Below is a small trained network, with its code and all its weights. Each question gives an input and a class and asks what happens when units are switched off, that is, made to give their printed mean instead of their output.

import numpy as np


def w(rows, s, z=0):
    codes = np.array(rows[::2]) - 128.0
    scale = np.full(codes.shape[1], s)
    scale[-1] = z or s
    return codes * scale


def norm(h):
    return h / np.sqrt((h * h).mean(-1, keepdims=True) + 1e-5)


def f(y):
    return y / 2 * (1 + np.tanh(0.7978845608 * (y + 0.044715 * y**3)))


def log_softmax(a):
    a = a - a.max(-1, keepdims=True)
    return a - np.log(np.exp(a).sum(-1, keepdims=True))


def net(x, mask):
    res = np.array(x, float).reshape(1, 7) / 4 @ E
    u = 0
    for l in range(2):
        y = f(norm(res) @ A[l][:, :-1].T + A[l][:, -1])
        res = res + np.where(mask[u : u + 4], y, B[l][:, -1]) @ B[l][:, :-1]
        u += 4
    return log_softmax(norm(res)[-1] @ U[:, :-1].T + U[:, -1])


A, B = {}, {}
E = w([
[92,162,126],'x0',
[165,254,56],'x1',
[147,109,129],'x2',
[76,53,45],'x3',
[109,146,126],'x4',
[136,119,130],'x5',
[140,118,129],'x6',
],0.0081)
A[0] = w([
[223,110,234,79],'0.n1',
[86,180,116,92],'0.n2',
[143,11,137,255],'0.n3',
[37,177,254,133],'0.n4',
],0.0066,0.0034)
B[0] = w([
[144,95,163,159],'0.n1',
[244,5,164,134],'0.n2',
[1,223,111,254],'0.n3',
[165,60,133,174],'0.n4',
],0.0075,0.004)
A[1] = w([
[165,208,55,252],'1.n1',
[128,128,45,103],'1.n2',
[77,154,179,38],'1.n3',
[53,190,255,32],'1.n4',
],0.012,0.0036)
B[1] = w([
[189,165,136,254],'1.n1',
[75,40,2,170],'1.n2',
[155,155,134,140],'1.n3',
[184,44,167,185],'1.n4',
],0.0084,0.008)
U = w([
[137,87,202,253],'0',
[189,216,147,65],'1',
[1,106,104,108],'2',
[118,155,15,95],'3',
],0.019,0.0016)

Each question gives the input, the list of numbers given to net, and the class t.
The units are the neurons (one row each of A and B). Each row of codes is followed by its name. A weight is (code - 128) times the scale printed after its matrix; where a second scale follows, it is the last column's (A, B and U).
mask holds one flag per neuron, layer by layer. A switched-off neuron (its flag False) gives its mean, the last column of its row in B, instead of its output. The means were averaged over made-up inputs and are rounded, as every weight is.
A unit's drop is (log p(t) with every unit on - log p(t) with that unit switched off) / (log p(t) with every unit on - log p(t) with every unit switched off).
The circuit of an input: a set's keep is (log p(t) with only the set's units on - log p(t) with every unit switched off) / (log p(t) with every unit on - log p(t) with every unit switched off). Starting from all 8 units, units are removed one at a time, each time the one whose removal leaves the highest keep (on an exact tie, the one counted first), for as long as the keep stays at least 0.8.
circuit, biggest first: the units of the circuit, biggest drop first
k most important neurons: the k neurons with the biggest drops, biggest first
top k neurons in layer l: the k neurons of layer l with the biggest drops, biggest first
drop of u: that unit's drop, to one decimal
input [7,-5,-1,0,7,7,0], class 0: circuit, biggest first -> [1.n4]
input [-3,-6,-1,1,3,1,8], class 2: 2 most important neurons -> [1.n1; 0.n3]
input [8,-4,-5,0,1,-6,-4], class 0: 2 most important neurons -> [1.n2; 1.n4]
input [-8,0,-8,-3,-2,-2,-3], class 0: 2 most important neurons -> [1.n1; 0.n1]
input [-5,-5,7,1,4,-5,3], class 2: 3 most important neurons -> [1.n1; 0.n3; 0.n2]
input [-3,0,-7,0,3,-3,-4], class 0: top 2 neurons in layer 0 -> [0.n3; 0.n2]
input [1,-5,5,2,-1,-4,2], class 2: 2 most important neurons -> [0.n3; 1.n1]
input [-2,-7,-2,2,-8,-3,2], class 2: drop of 0.n3 -> 0.3
input [0,0,2,1,-5,-6,7], class 2: drop of 1.n1 -> 0.1
input [-1,-1,8,3,-4,4,0], class 2: drop of 0.n1 -> 0.0
